In the rows, zero is written as 128.
Rows near named flat spaces through zero (a row that begins with a name and a colon came from that space)
z683z509: [173,118,116,104,113,111,122,91,125,142,116,125,155,118,151,124,144,116,132,119,128,123,88,147,105]
z651z944: [175,119,147,96,148,124,145,120,143,129,165,176,134,109,145,130,175,69,169,89,129,123,112,117,161]
z909z908: [156,151,135,59,77,89,100,69,130,96,145,131,104,149,128,140,100,149,117,129,111,141,104,190,131]
z651z944: [98,156,115,104,95,72,88,116,155,77,165,107,133,177,147,142,132,142,114,137,140,141,87,164,129]
z226z973: [142,207,73,114,131,80,84,106,128,91,214,137,63,184,122,119,123,100,96,111,132,155,135,154,131]
z683z509: [127,181,106,128,108,96,124,145,134,125,149,118,138,174,149,126,110,146,117,136,156,115,102,154,108]
z651z944: [112,139,122,140,120,132,126,132,129,125,117,109,128,135,126,139,103,157,114,135,132,124,135,131,114]
z651z944: [141,181,97,130,144,96,79,88,124,99,165,152,113,159,132,115,154,75,89,107,143,141,136,139,127]
z683z509: [85,121,136,131,111,108,133,153,143,105,128,113,128,144,137,142,122,153,133,145,129,138,111,127,134]
z651z944: [128,126,133,146,135,149,153,138,125,138,106,129,126,110,130,145,109,142,130,119,128,121,144,106,121]
z909z908: [76,72,171,167,164,202,102,146,146,140,95,104,200,96,93,123,162,133,129,139,140,91,171,102,147]
z683z509: [121,134,113,125,126,103,115,131,136,115,150,123,128,146,139,123,146,116,128,130,133,138,108,133,128]
z909z908: [92,152,150,113,140,141,60,113,169,81,187,121,155,159,100,137,151,121,114,116,149,105,155,153,167]
z909z908: [125,123,127,122,121,126,103,91,133,109,117,118,136,122,127,144,128,132,110,121,124,132,129,135,122]
z226z973: [169,121,126,119,140,155,128,83,123,135,120,137,117,91,120,147,120,118,124,95,113,125,150,119,124]
z683z509: [101,134,148,130,111,137,151,139,134,110,112,123,104,124,123,163,80,174,126,130,119,131,147,121,134]
z651z944: [144,133,113,139,162,131,114,123,126,132,154,149,126,125,126,110,168,75,127,109,134,131,139,112,137]
z909z908: [190,141,145,65,100,154,156,120,133,156,159,126,103,118,108,141,73,175,164,115,110,102,131,170,136]
z226z973: [156,139,134,137,146,149,150,120,107,145,112,162,106,107,121,126,116,108,123,111,123,127,161,110,130]
z226z973: [134,137,130,135,139,146,115,109,136,125,126,126,147,120,126,141,129,126,117,109,138,112,143,124,124]
z909z908: [130,130,117,131,126,130,127,127,143,128,133,108,147,127,140,145,125,143,131,118,137,117,115,127,115]
z909z908: [151,163,93,156,158,132,170,189,134,162,175,133,120,140,148,123,130,115,156,108,152,111,122,100,118]
z909z908: [131,160,126,95,115,123,93,94,162,87,180,113,121,146,122,166,110,150,120,101,131,119,132,156,140]
z683z509: [150,100,161,123,154,172,134,129,122,158,119,152,151,97,106,107,154,99,148,121,126,106,153,119,150]
z909z908: [130,133,140,102,112,122,120,108,128,111,135,135,104,131,116,136,111,138,125,128,114,138,136,146,141]
z651z944: [131,135,117,149,126,138,125,110,123,135,92,113,152,119,139,141,113,144,105,123,139,116,130,123,98]
z226z973: [115,140,123,132,128,112,116,130,120,118,134,137,115,146,124,113,134,115,115,139,129,140,132,133,133]
z651z944: [159,99,132,111,125,136,119,109,134,152,117,117,180,111,139,117,158,118,144,125,134,106,97,142,117]
z683z509: [150,102,101,129,125,116,117,97,115,141,106,112,138,112,140,118,146,115,120,130,117,141,103,128,101]
z909z908: [157,135,128,130,151,156,136,124,114,149,137,148,108,112,109,117,125,108,131,113,122,122,161,119,136]
z226z973: [106,99,141,132,112,113,155,178,125,150,106,118,156,137,144,105,140,142,155,166,134,126,89,130,124]
z651z944: [174,129,165,71,123,129,157,128,144,129,169,171,115,117,132,138,134,110,177,100,120,118,118,140,168]
z226z973: [146,163,127,106,102,101,133,138,131,136,140,131,148,161,149,119,117,140,134,137,150,110,94,162,117]
z226z973: [184,134,98,102,130,140,169,126,137,143,175,119,71,103,130,162,91,148,163,89,103,134,127,118,123]
z226z973: [115,187,112,134,129,112,131,163,140,113,179,131,105,171,131,134,107,138,125,123,149,122,134,134,134]
z683z509: [92,168,138,153,135,147,143,180,130,128,142,129,111,154,110,130,90,158,123,139,144,112,166,122,139]
z651z944: [169,153,135,121,136,163,145,119,137,147,136,135,140,112,128,152,102,141,136,94,140,92,147,127,122]
z683z509: [122,62,198,102,106,154,154,118,135,132,66,137,169,83,129,147,129,151,158,137,112,115,118,127,148]
z683z509: [139,159,117,108,89,92,135,118,137,116,127,114,137,152,160,151,98,163,124,128,140,123,87,155,104]
z226z973: [84,152,102,166,150,119,135,197,143,123,174,113,116,163,131,121,136,129,136,137,148,130,130,105,134]
[140,146,110,107,111,116,121,129,155,123,166,98,145,146,143,147,119,155,141,117,141,111,96,150,117]  z226z973
[131,104,155,74,92,93,127,122,135,114,137,136,128,139,134,118,141,130,154,148,113,142,85,164,150]  z651z944
[122,136,109,99,102,63,105,104,151,81,161,122,123,155,163,146,150,118,128,122,128,156,73,147,128]  z683z509
[119,170,113,175,172,137,149,167,103,136,145,171,77,139,115,106,127,86,113,120,136,141,181,88,141]  z226z973
[122,82,143,126,107,140,149,138,143,146,87,93,181,105,148,147,125,170,151,139,130,109,91,127,109]  z651z944
[119,130,116,145,132,123,157,159,131,132,132,124,114,128,141,139,118,138,140,126,129,134,122,106,122]  z909z908
[172,101,143,96,124,139,140,96,132,138,121,139,136,93,134,142,135,120,150,105,113,122,116,130,132]  z683z509
[139,107,123,101,94,98,159,163,132,152,133,108,141,140,152,114,128,154,168,155,126,128,65,150,116]  z226z973
[177,132,117,100,118,113,79,64,112,142,116,133,168,133,131,93,160,93,104,130,136,117,104,172,107]  z651z944
[107,129,212,108,124,156,132,131,136,111,106,175,152,123,109,136,122,128,135,129,137,102,164,137,178]  z683z509
[93,105,171,125,109,132,119,122,128,115,81,130,159,125,123,129,126,146,119,153,129,122,129,139,138]  z226z973
[124,176,105,110,124,97,125,116,151,73,196,136,54,150,132,173,100,133,123,93,116,158,139,124,147]  z683z509
[126,120,159,110,96,119,123,125,135,136,91,120,195,138,147,123,131,150,132,149,149,98,90,161,117]  z226z973
[27,116,171,170,137,138,79,137,137,80,89,124,164,146,105,126,148,130,85,160,144,129,167,117,154]  z226z973
[180,87,135,68,83,107,104,56,126,139,93,110,178,109,146,123,144,135,134,135,114,121,66,180,103]  z226z973
[190,128,121,114,138,150,96,76,90,172,105,143,148,114,104,76,146,90,106,132,126,112,144,159,110]  z651z944
[152,121,110,123,104,104,160,131,114,150,101,120,129,123,157,127,114,144,138,138,124,135,87,132,96]  z909z908
[173,88,125,138,125,135,153,136,86,205,58,131,186,106,145,69,156,107,140,161,136,109,90,134,88]  z909z908

Rows near named flat spaces through zero
z457_z684: [105,95,129,109,112,129,121,73,100,140,126,160,123,118,182,125,121,176,87,143,84,155,148,156,131]
z356_z645: [149,144,121,148,114,128,145,131,129,112,116,104,116,156,111,115,141,90,111,131,154,108,103,130,136]
z906_z587: [126,109,99,134,70,131,124,126,167,139,95,91,162,134,147,118,167,111,96,100,111,169,125,137,151]
z798_z130: [136,131,145,142,111,112,123,106,129,111,122,132,111,168,159,107,152,96,80,140,148,133,118,134,119]
z356_z645: [121,99,115,136,109,108,123,98,136,113,145,114,118,136,139,115,141,126,113,125,123,119,147,137,127]
z906_z587: [125,168,164,107,177,166,155,115,66,147,102,149,113,116,134,144,112,177,139,132,145,122,103,113,131]
z356_z645: [148,127,125,157,135,136,196,159,118,105,131,115,129,110,106,119,136,147,160,110,118,101,129,117,118]
z906_z587: [119,140,135,122,152,135,104,116,92,104,157,170,132,139,88,150,84,112,150,172,188,97,139,134,108]
z798_z130: [136,108,131,121,116,144,112,47,114,118,138,145,102,149,132,119,102,141,99,162,135,122,164,165,129]
z457_z684: [169,167,112,142,151,165,159,173,137,146,96,205,155,84,73,122,79,106,139,158,125,109,138,154,137]
z356_z645: [152,188,157,101,130,164,117,123,67,143,99,149,101,190,121,156,90,117,93,178,155,149,57,138,135]
z798_z130: [155,108,101,150,98,127,165,96,135,103,149,126,105,146,104,116,125,130,112,125,135,114,170,145,121]
z798_z130: [113,124,126,128,155,98,125,182,151,136,160,107,118,100,124,135,132,133,171,100,103,119,127,99,123]
z457_z684: [144,148,123,116,158,117,129,164,124,140,102,191,177,100,107,125,122,125,143,139,106,110,112,122,112]
z457_z684: [140,135,131,117,131,107,124,142,175,173,85,97,121,115,175,98,179,132,100,82,64,153,102,111,150]
z457_z684: [169,162,136,125,146,152,150,147,137,138,96,165,157,123,94,127,123,130,143,124,136,130,133,120,113]
z457_z684: [160,134,131,145,87,163,155,108,129,89,105,95,170,179,89,134,155,116,139,116,191,139,132,120,107]
z906_z587: [164,125,123,136,125,129,118,112,210,144,115,133,135,119,116,100,148,113,125,97,125,142,192,128,123]
z163_z105: [97,116,95,137,106,115,126,163,154,144,116,89,149,99,143,127,157,110,123,95,116,142,112,121,159]
z906_z587: [165,152,163,131,123,154,161,153,148,146,76,136,151,133,156,114,158,145,118,106,98,176,114,116,116]
z356_z645: [134,127,141,116,125,139,123,84,100,119,124,139,123,154,132,131,121,144,114,146,139,128,128,137,118]
z356_z645: [127,135,122,124,121,117,136,139,123,156,122,103,75,130,163,120,126,131,90,125,78,138,90,137,162]
z163_z105: [116,128,140,135,141,113,142,148,113,123,132,116,116,121,150,122,141,133,131,122,114,117,102,116,128]
z356_z645: [147,129,122,129,118,113,124,86,128,128,111,116,99,156,141,101,145,109,81,135,120,108,110,142,142]
z798_z130: [136,139,97,128,109,140,135,135,124,137,128,119,114,137,99,141,106,113,116,135,137,127,118,141,151]
z163_z105: [136,138,137,118,140,138,113,120,135,136,141,150,115,133,116,138,105,131,133,136,142,137,153,129,119]
z798_z130: [136,115,102,120,111,127,133,107,136,136,107,106,144,125,121,120,146,140,121,110,106,124,126,131,142]
z798_z130: [110,95,107,131,101,113,116,113,154,120,208,107,72,143,120,152,102,139,133,115,141,153,198,131,120]
z457_z684: [131,107,109,122,149,97,129,111,141,125,157,129,115,109,110,120,132,151,150,108,109,93,163,116,116]
z798_z130: [131,175,179,110,210,168,120,149,98,156,147,128,60,106,106,150,58,153,182,156,133,103,111,121,143]
z356_z645: [119,133,121,122,118,123,105,137,134,142,127,121,118,136,137,133,122,108,110,136,124,141,110,135,144]
z798_z130: [125,138,139,94,179,162,109,103,103,157,117,151,129,89,105,141,82,173,166,147,110,106,135,137,141]
z163_z105: [125,96,146,136,93,139,149,120,119,87,149,110,161,155,133,145,147,162,155,115,140,162,154,117,87]
z163_z105: [115,84,136,119,100,126,122,69,129,112,142,119,141,144,158,129,151,172,122,112,121,158,174,129,104]
z457_z684: [92,130,152,127,132,109,100,148,120,116,176,82,86,158,146,153,129,115,142,123,163,142,111,102,122]
z906_z587: [168,142,136,147,112,127,125,150,166,113,139,136,119,164,102,121,119,83,124,141,145,137,139,134,110]
z163_z105: [149,122,131,138,97,153,136,124,139,107,104,119,176,148,111,127,142,120,137,130,141,144,130,135,115]
z457_z684: [125,159,159,120,148,124,106,171,129,140,122,127,125,141,140,139,130,107,135,132,137,145,88,107,123]
z163_z105: [112,130,146,126,139,130,132,142,110,123,142,136,130,124,139,143,124,145,144,127,137,140,129,115,114]
z906_z587: [148,151,158,122,159,140,162,132,111,141,120,142,101,124,140,126,127,167,133,116,112,133,126,112,117]
z798_z130: [108,122,114,114,102,138,88,92,119,133,155,154,108,151,127,153,87,115,95,161,162,156,157,157,136]
z906_z587: [122,120,115,154,133,117,154,136,101,90,153,115,117,127,102,124,121,112,145,142,152,76,117,130,126]
z798_z130: [142,103,101,128,95,121,135,89,139,125,106,92,136,139,131,107,156,133,105,114,99,120,123,141,144]
z356_z645: [148,129,143,151,131,156,164,87,125,106,96,72,128,135,120,100,164,132,137,108,157,94,123,122,138]
z163_z105: [89,125,130,107,122,125,121,95,79,138,123,140,123,134,171,143,136,155,93,130,139,148,112,126,134]
z457_z684: [125,144,173,97,154,127,97,116,98,134,115,158,142,149,154,138,129,149,130,147,125,144,101,115,102]
z163_z105: [78,75,81,138,100,85,147,127,119,119,118,95,171,85,169,110,186,146,116,90,86,112,112,122,146]
z906_z587: [131,91,85,142,61,96,124,133,171,114,148,116,144,151,132,123,151,102,98,113,111,158,154,140,121]
z457_z684: [152,132,166,125,118,154,111,94,137,119,128,119,110,172,134,127,118,127,121,147,142,153,139,139,115]
z798_z130: [117,142,122,96,136,120,103,128,147,169,97,100,143,122,143,135,163,141,125,84,118,152,109,98,144]
z906_z587: [162,147,129,121,170,92,124,146,163,155,138,202,103,107,124,106,114,122,116,129,91,114,160,125,109]
z906_z587: [98,96,112,141,102,108,166,147,95,115,132,70,122,117,167,125,159,154,124,108,78,123,80,123,146]
z356_z645: [133,120,137,157,129,129,174,136,122,100,149,68,94,134,123,120,145,138,152,105,136,103,123,111,128]
z163_z105: [136,130,138,120,145,100,137,118,104,118,164,155,89,149,132,133,119,148,121,134,125,118,138,117,100]
z356_z645: [125,133,124,132,131,106,147,146,142,141,146,150,103,119,148,128,138,137,110,103,123,148,154,113,118]
z163_z105: [145,122,163,133,127,154,147,90,87,94,151,108,89,168,123,133,104,154,139,158,137,117,126,140,112]
z906_z587: [133,152,179,122,137,157,140,144,74,107,140,132,115,168,129,159,102,148,149,158,151,147,94,118,101]
z356_z645: [137,174,175,99,179,143,121,140,107,164,116,128,85,134,143,141,115,155,138,125,119,139,94,103,130]
z163_z105: [132,113,116,129,116,117,141,92,100,113,134,119,107,145,132,120,130,139,107,138,117,105,118,140,131]
z457_z684: [106,126,109,137,132,101,118,171,127,123,142,128,138,111,122,131,125,98,137,135,126,108,104,125,136]
[129,132,116,158,112,135,180,162,134,123,128,97,112,117,131,124,144,125,126,101,130,133,124,120,142]  z356_z645
[122,134,122,118,161,70,93,132,150,139,163,163,94,126,134,119,128,104,114,125,130,106,147,113,114]  z798_z130
[143,141,168,127,128,149,146,113,81,101,138,134,110,174,129,143,113,147,131,154,152,136,112,126,101]  z163_z105
[111,127,120,119,132,128,133,115,95,133,97,132,155,112,143,124,143,140,117,130,120,114,96,130,141]  z457_z684
[128,137,103,112,142,96,133,118,111,151,166,147,55,133,127,137,102,143,99,126,111,116,137,127,137]  z906_z587
[129,94,105,150,95,124,163,102,119,103,135,113,126,128,135,112,140,140,111,125,112,116,143,147,131]  z356_z645
[141,122,82,119,114,93,121,117,157,148,135,88,94,138,113,118,144,115,106,99,103,110,124,124,153]  z798_z130
[114,132,77,124,81,120,107,133,138,138,158,138,109,154,106,159,102,91,89,135,166,159,146,143,144]  z798_z130
[144,134,149,129,102,138,114,135,136,118,107,131,158,163,138,128,139,106,116,143,133,160,108,134,114]  z457_z684
[135,160,161,119,183,162,147,136,106,136,136,186,126,101,103,148,91,164,168,134,163,125,166,112,103]  z798_z130
[80,115,144,100,130,89,96,120,103,147,110,97,133,132,206,126,178,149,101,108,91,148,69,104,137]  z457_z684
[121,130,134,111,127,134,82,81,145,134,110,160,164,138,130,127,140,114,111,131,176,144,162,129,116]  z356_z645
[157,178,178,160,128,184,166,208,102,98,95,96,153,158,100,142,119,91,169,155,166,134,48,119,123]  z163_z105
[130,131,137,142,108,163,122,105,92,93,108,121,156,157,108,130,113,96,126,176,175,110,97,156,134]  z457_z684
[128,96,120,142,93,118,142,116,142,109,144,71,113,147,142,120,152,136,126,107,109,135,132,128,130]  z163_z105
[77,100,99,111,123,82,71,170,153,141,171,132,146,101,137,151,119,113,146,124,105,143,135,121,130]  z798_z130
[138,122,152,114,187,127,133,98,118,128,122,180,148,86,123,110,123,175,164,131,107,90,164,121,100]  z798_z130
[135,110,87,151,74,89,196,174,126,131,100,117,141,121,175,104,184,135,74,92,48,150,83,127,139]  z906_z587
[96,131,127,131,90,151,141,136,86,121,131,78,114,156,148,159,129,132,113,127,156,162,87,126,149]  z163_z105
[146,129,120,141,119,128,180,122,125,127,132,102,90,134,131,120,145,152,116,97,118,127,137,118,132]  z906_z587
[164,161,125,126,134,119,165,135,115,140,144,160,67,155,118,133,110,137,96,126,127,134,134,122,118]  z906_z587
[164,152,129,130,133,137,120,130,182,156,101,133,118,129,119,108,134,102,110,115,125,139,144,131,140]  z906_z587
[180,179,115,127,134,136,128,131,174,169,99,156,92,142,103,111,118,86,83,123,140,136,139,135,147]  z906_z587
[126,140,129,122,168,144,146,92,94,121,129,183,141,104,98,134,112,156,146,132,178,94,169,121,110]  z906_z587
[119,105,116,150,100,133,175,137,75,81,95,115,201,124,127,121,162,136,140,136,124,102,78,131,119]  z163_z105

Rows near named flat spaces through zero (a row that begins with a name and a colon came from that space)
z619_z687: [156,105,163,156,107,147,113,148,181,117,107,138,138,140,148,127,135,107,142,150,149,162,113,169,145]
z426_z690: [96,147,102,118,154,102,130,109,67,139,169,113,123,125,114,141,129,149,112,102,121,96,147,78,102]
z619_z687: [161,133,169,142,146,152,118,103,174,132,112,133,120,148,136,134,161,108,135,137,109,115,91,163,146]
z802_z637: [124,130,133,99,100,118,116,186,104,85,153,134,101,128,127,110,97,143,174,129,177,145,176,130,118]
z942_z297: [132,115,109,140,71,130,94,182,120,135,102,116,154,151,121,111,134,103,128,103,136,118,98,164,130]
z426_z690: [123,138,110,105,115,100,111,124,112,128,134,126,126,124,107,133,141,107,105,101,119,104,136,122,110]
z426_z690: [78,177,64,136,140,146,145,116,141,93,116,115,89,92,118,55,103,136,210,122,129,150,169,118,112]
z380_z633: [62,160,88,130,106,201,148,136,109,130,142,81,104,121,145,69,103,146,155,134,144,114,142,111,114]
z426_z690: [154,125,149,96,106,147,103,161,176,101,132,127,102,142,122,109,119,118,161,149,146,127,126,176,158]
z802_z637: [122,127,104,108,111,116,124,143,87,134,121,124,141,137,109,118,125,130,115,104,120,108,123,125,124]
z426_z690: [176,130,165,133,159,93,86,59,227,100,120,152,121,127,107,143,185,60,124,127,111,144,128,168,134]
z802_z637: [159,133,107,111,129,95,112,150,125,112,90,148,131,139,91,106,128,126,171,103,105,122,109,164,149]
z942_z297: [122,123,128,147,119,111,121,130,127,123,130,132,136,120,135,137,134,115,121,121,142,146,144,118,108]
z802_z637: [107,125,109,145,136,106,105,106,76,128,149,112,160,150,108,118,152,119,115,89,135,121,138,106,104]
z380_z633: [168,108,143,99,143,130,131,144,156,109,116,146,126,143,112,115,106,150,164,155,126,144,116,165,181]
z380_z633: [137,163,142,145,188,107,98,97,143,99,164,127,92,140,113,124,154,130,194,114,126,115,139,130,124]
z942_z297: [111,140,100,96,119,104,141,133,79,141,130,129,124,113,114,139,119,136,99,106,112,100,138,99,108]
z380_z633: [145,151,149,134,137,135,136,116,152,119,101,146,102,120,137,127,144,115,153,128,112,125,121,144,121]
z942_z297: [162,123,152,110,135,154,100,163,167,120,147,116,107,164,121,120,119,146,174,152,133,105,92,178,183]
z237_z571: [148,123,127,105,116,110,115,164,97,139,125,131,132,148,112,141,125,138,124,112,117,96,103,142,141]
z237_z571: [135,110,139,105,131,123,114,152,79,128,163,118,141,164,115,132,120,156,125,122,144,108,125,125,144]
z380_z633: [91,138,78,114,122,118,127,131,110,122,147,109,125,112,111,105,106,136,133,118,135,128,156,105,119]
z237_z571: [133,127,125,141,115,130,110,156,172,106,128,127,115,122,132,112,115,121,170,142,149,154,137,153,139]
z942_z297: [149,140,154,120,170,83,136,108,133,128,149,154,101,107,130,182,133,139,124,133,113,120,141,104,119]
z942_z297: [92,117,111,106,110,143,146,111,113,125,147,114,138,113,131,114,112,127,88,138,149,145,167,97,113]
z619_z687: [97,112,72,127,110,140,132,137,119,127,121,107,158,126,112,83,100,138,132,128,137,151,135,126,143]
z380_z633: [148,139,144,131,110,101,160,104,153,137,62,175,122,80,145,163,150,84,83,121,95,143,132,123,90]
z802_z637: [81,141,45,136,112,178,144,114,195,153,104,86,127,93,123,76,96,124,130,152,100,132,106,139,158]
z237_z571: [138,113,144,118,159,75,160,111,106,111,135,170,130,98,131,164,111,150,116,139,137,171,177,86,112]
z942_z297: [173,139,193,101,147,104,94,137,152,86,166,150,82,146,124,152,146,120,167,134,151,119,149,151,130]
z380_z633: [160,102,149,113,143,124,134,133,154,118,124,146,135,136,123,133,112,145,138,156,131,151,123,148,166]
z426_z690: [103,114,77,138,127,111,149,99,160,122,104,134,153,85,118,106,106,117,114,139,125,184,158,111,127]
z802_z637: [88,136,88,111,95,146,143,134,127,117,124,115,121,100,128,93,103,122,123,132,143,145,163,114,111]
z802_z637: [124,140,111,87,94,106,154,184,119,143,122,143,92,82,139,164,85,146,110,139,119,110,139,111,118]
z426_z690: [133,91,144,110,121,118,117,127,149,114,163,127,145,130,126,140,114,126,98,154,162,160,157,124,143]
z802_z637: [119,123,140,177,160,184,122,77,203,128,139,100,135,141,145,101,143,120,149,163,134,155,110,147,156]
z942_z297: [159,110,184,127,114,103,109,119,162,108,135,155,127,124,142,166,155,87,97,135,153,153,153,137,108]
z237_z571: [80,131,106,170,110,198,181,73,118,180,78,106,165,111,162,109,145,110,59,130,98,128,100,101,102]
z237_z571: [106,128,58,186,160,105,129,144,149,169,128,107,144,106,125,140,98,165,155,132,97,132,89,114,157]
z237_z571: [112,133,121,148,147,140,118,109,151,121,152,110,123,128,130,115,129,130,147,137,138,138,137,124,132]
z619_z687: [148,135,160,131,140,81,93,146,76,127,162,136,123,156,121,171,158,128,127,92,135,92,126,118,104]
z619_z687: [93,164,92,114,118,119,128,115,110,124,134,117,105,103,118,114,133,112,125,102,120,107,154,104,90]
z619_z687: [135,94,139,132,140,110,171,120,103,149,115,154,160,111,143,165,108,155,82,147,123,159,133,96,131]
z237_z571: [138,132,138,120,131,108,141,124,147,107,117,154,111,102,132,136,121,122,138,137,133,155,156,124,118]
z426_z690: [127,153,94,44,117,95,89,153,113,116,174,109,89,133,77,125,117,127,129,105,118,62,138,135,139]
z619_z687: [128,149,129,124,123,120,111,129,123,126,132,124,112,131,122,132,146,111,131,108,121,101,125,132,111]
z802_z637: [135,130,119,98,103,136,122,186,140,102,129,129,100,126,123,103,91,146,179,143,149,135,139,154,150]
z426_z690: [145,126,148,127,136,151,131,146,142,130,129,128,116,142,137,128,119,148,153,148,128,122,107,147,155]
z802_z637: [149,126,111,83,102,115,119,193,97,129,116,132,121,144,105,122,102,150,148,117,119,96,106,154,155]
z619_z687: [167,133,170,113,126,148,136,136,179,136,107,145,99,125,145,152,133,121,128,155,109,112,97,161,150]
z619_z687: [124,98,112,111,115,136,183,138,134,147,98,146,147,93,142,138,80,156,92,167,121,165,133,111,149]
z380_z633: [142,125,147,137,110,120,145,122,139,141,92,152,133,108,146,156,142,103,91,128,115,136,122,127,108]
z426_z690: [130,136,127,158,142,95,134,90,89,165,103,140,156,125,127,167,171,107,75,88,88,102,102,102,92]
z380_z633: [140,103,105,102,98,119,127,186,140,123,118,133,135,123,117,119,83,147,141,146,139,146,126,150,163]
z237_z571: [146,158,122,82,136,104,141,147,151,107,116,154,73,96,116,132,105,138,168,136,110,117,144,137,135]
z619_z687: [119,150,138,140,180,141,82,108,120,91,195,95,106,176,108,90,147,145,207,116,155,111,140,136,139]
z942_z297: [99,121,123,115,108,141,122,128,119,104,160,112,128,127,130,104,117,123,122,134,170,150,174,113,112]
z942_z297: [149,119,126,136,122,135,140,127,142,161,83,136,148,130,129,140,136,121,102,128,90,114,78,149,148]
z380_z633: [75,129,92,135,183,94,128,61,114,115,205,105,134,105,112,131,120,144,111,129,149,155,195,57,105]
z237_z571: [144,108,140,145,62,154,91,193,169,106,103,123,137,147,140,98,125,96,159,135,166,155,117,187,141]
[174,138,142,96,163,44,88,126,99,129,152,150,118,147,86,181,159,124,121,87,97,75,112,130,129]  z237_z571
[178,140,173,67,109,100,120,130,109,122,100,165,109,139,110,157,163,94,94,101,102,81,117,152,113]  z942_z297
[78,84,79,155,68,127,175,154,62,158,90,129,199,97,152,125,91,136,55,124,149,183,152,78,94]  z426_z690
[107,130,121,133,126,110,141,99,90,147,130,129,145,114,131,151,145,115,72,107,119,120,141,88,90]  z802_z637
[156,139,171,150,153,107,116,87,126,134,118,147,130,141,131,161,182,99,110,104,106,109,110,130,105]  z380_z633
[148,142,140,125,170,113,97,106,119,113,150,124,120,163,101,119,156,131,165,106,118,102,116,142,140]  z380_z633
[116,158,103,92,126,116,123,138,102,134,141,118,100,122,110,129,124,134,129,108,109,80,128,118,119]  z619_z687
[76,134,119,157,124,148,126,86,140,81,155,112,128,110,141,79,132,103,147,132,184,192,207,99,84]  z802_z637
[113,78,139,144,120,121,196,140,99,114,112,166,164,89,166,138,74,167,109,170,174,230,191,79,114]  z237_z571
[113,130,118,102,105,173,153,154,105,136,119,115,121,132,136,102,101,152,130,142,130,114,121,130,140]  z237_z571
[151,130,155,148,132,105,106,127,124,135,125,138,132,142,130,158,161,108,120,108,120,112,109,137,115]  z380_z633
[157,122,146,117,133,112,108,167,110,129,140,133,124,155,119,145,125,149,150,123,128,105,105,147,150]  z802_z637
[108,84,83,149,85,90,144,146,132,195,114,124,185,85,142,194,106,118,12,135,110,140,108,92,121]  z942_z297
[131,123,97,78,102,114,121,163,121,137,130,122,125,125,103,128,103,135,111,126,116,100,118,138,150]  z426_z690
[131,140,107,100,159,143,105,147,131,95,159,106,104,161,93,73,103,167,216,134,137,115,126,157,177]  z380_z633
[104,92,146,133,130,155,159,115,74,128,152,122,166,142,148,122,111,158,94,146,166,163,159,89,121]  z237_z571
[129,122,116,112,118,112,106,159,76,126,143,119,141,157,106,120,126,140,135,102,135,105,122,131,132]  z802_z637
[109,120,89,140,89,130,153,109,137,153,67,134,163,95,131,120,133,91,69,117,102,146,120,122,107]  z619_z687
[171,94,155,131,156,103,128,100,162,159,122,146,158,134,124,182,142,126,76,146,98,127,89,137,162]  z426_z690
[151,117,142,101,86,124,138,180,127,111,95,156,120,119,134,126,106,126,138,136,142,146,137,151,131]  z237_z571
[154,110,171,104,135,160,126,117,180,119,145,128,118,142,135,131,125,128,122,169,139,134,122,155,165]  z942_z297
[90,108,116,205,153,148,123,80,150,139,152,98,169,129,149,119,141,123,117,139,150,174,135,102,120]  z237_z571
[135,133,155,120,146,131,127,111,141,105,148,134,110,130,131,127,133,128,144,139,144,139,152,126,125]  z942_z297
[125,146,109,167,163,87,176,76,101,166,69,163,146,86,135,167,151,124,90,101,66,129,112,85,90]  z942_z297
[138,144,120,119,121,117,141,131,145,131,95,146,110,103,128,135,127,117,129,126,104,123,123,135,122]  z237_z571
[153,126,136,138,149,117,126,106,133,144,105,139,143,140,118,141,151,121,118,118,96,114,93,141,140]  z802_z637
[115,145,147,150,168,103,101,52,157,84,168,130,116,120,121,121,170,88,139,116,153,160,187,107,88]  z426_z690
[159,138,140,122,133,85,106,157,122,132,129,145,111,132,119,165,138,127,141,109,112,99,110,140,128]  z942_z297
[175,121,170,83,88,71,65,197,130,106,165,143,101,148,114,177,139,102,123,111,155,95,136,159,123]  z942_z297
